Below are the code and all the weights of a small trained network. Each question names an input and a class and asks about switching units off, where a switched-off unit gives its printed mean instead of its output.

import numpy as np


def w(rows, s, z=0):
    codes = np.array(rows[::2]) - 128.0
    scale = np.full(codes.shape[1], s)
    scale[-1] = z or s
    return codes * scale


def f(y):
    return np.maximum(y, 0)


def log_softmax(a):
    a = a - a.max(-1, keepdims=True)
    return a - np.log(np.exp(a).sum(-1, keepdims=True))


def net(x, mask):
    res = np.array(x, float).reshape(1, 3) / 4 @ E
    y = f(res @ A[0][:, :-1].T + A[0][:, -1])
    res = res + np.where(mask, y, B[0][:, -1]) @ B[0][:, :-1]
    return log_softmax(res[-1] @ U[:, :-1].T + U[:, -1])


A, B = {}, {}
E = w([
[67,85,192,117],'x0',
[74,33,58,96],'x1',
[254,38,140,157],'x2',
],0.0082)
A[0] = w([
[35,204,101,92,160],'N0',
[166,130,150,129,153],'N1',
[142,130,91,123,88],'N2',
[161,129,104,116,43],'N3',
[106,230,23,113,184],'N4',
[146,160,189,201,101],'N5',
[78,16,17,85,191],'N6',
[190,252,127,157,253],'N7',
[234,87,165,165,138],'N8',
[21,61,196,93,241],'N9',
[147,214,166,122,74],'N10',
],0.013,0.0044)
B[0] = w([
[83,156,110,245,243],'N0',
[151,146,131,106,164],'N1',
[125,126,119,123,141],'N2',
[132,139,110,124,139],'N3',
[150,116,43,169,227],'N4',
[148,91,121,67,178],'N5',
[97,3,70,142,253],'N6',
[209,69,120,106,253],'N7',
[216,172,85,132,225],'N8',
[155,79,237,142,245],'N9',
[138,78,133,76,183],'N10',
],0.022,0.011)
U = w([
[43,1,96,101,186],'0',
[28,164,132,76,1],'1',
[74,224,125,57,19],'2',
[58,160,222,134,74],'3',
[214,222,25,175,217],'4',
[184,153,216,23,196],'5',
],0.0092,0.0044)

Each question gives the input, the list of numbers given to net, and the class t.
The units are the neurons (one row each of A and B). Each row of codes is followed by its name. A weight is (code - 128) times the scale printed after its matrix; where a second scale follows, it is the last column's (A, B and U).
mask holds one flag per neuron, in row order. A switched-off neuron (its flag False) gives its mean, the last column of its row in B, instead of its output. The means were averaged over made-up inputs and are rounded, as every weight is.
A unit's drop is (log p(t) with every unit on - log p(t) with that unit switched off) / (log p(t) with every unit on - log p(t) with every unit switched off).
The circuit of an input: a set's keep is (log p(t) with only the set's units on - log p(t) with every unit switched off) / (log p(t) with every unit on - log p(t) with every unit switched off). Starting from all 11 units, units are removed one at a time, each time the one whose removal leaves the highest keep (on an exact tie, the one counted first), for as long as the keep stays at least 0.8.
units of the circuit, in order: the units of the circuit, biggest drop first
unit that matters most: the unit with the biggest drop
top k neurons: the k neurons with the biggest drops, biggest first
drop when u is switched off: that unit's drop, to one decimal
input [7,2,-8], class 3: units of the circuit, in order : [N9; N0]
input [4,-2,0], class 5: top 2 neurons : [N6; N0]
input [1,1,7], class 4: top neuron : [N8]
input [7,-2,7], class 5: units of the circuit, in order : [N0; N6]
input [6,0,0], class 3: units of the circuit, in order : [N6; N7; N4]
input [2,-1,-7], class 4: top 4 neurons : [N6; N4; N0; N5]
input [1,-4,-5], class 4: top 4 neurons : [N6; N0; N4; N9]
input [6,-1,7], class 5: top 2 neurons : [N0; N4]
input [2,-3,0], class 5: units of the circuit, in order : [N6; N0]
input [-6,2,-4], class 4: top 2 neurons : [N4; N9]
input [0,-2,-2], class 4: top 2 neurons : [N6; N9]
input [1,-1,-8], class 4: top 3 neurons : [N6; N4; N0]
input [5,0,8], class 4: drop when N8 is switched off : 0.6
input [7,2,-7], class 3: unit that matters most : N9
input [7,2,-6], class 3: drop when N9 is switched off : 0.4
input [-2,0,-6], class 4: drop when N6 is switched off : 0.3
input [6,-5,1], class 5: drop when N3 is switched off : 0.0
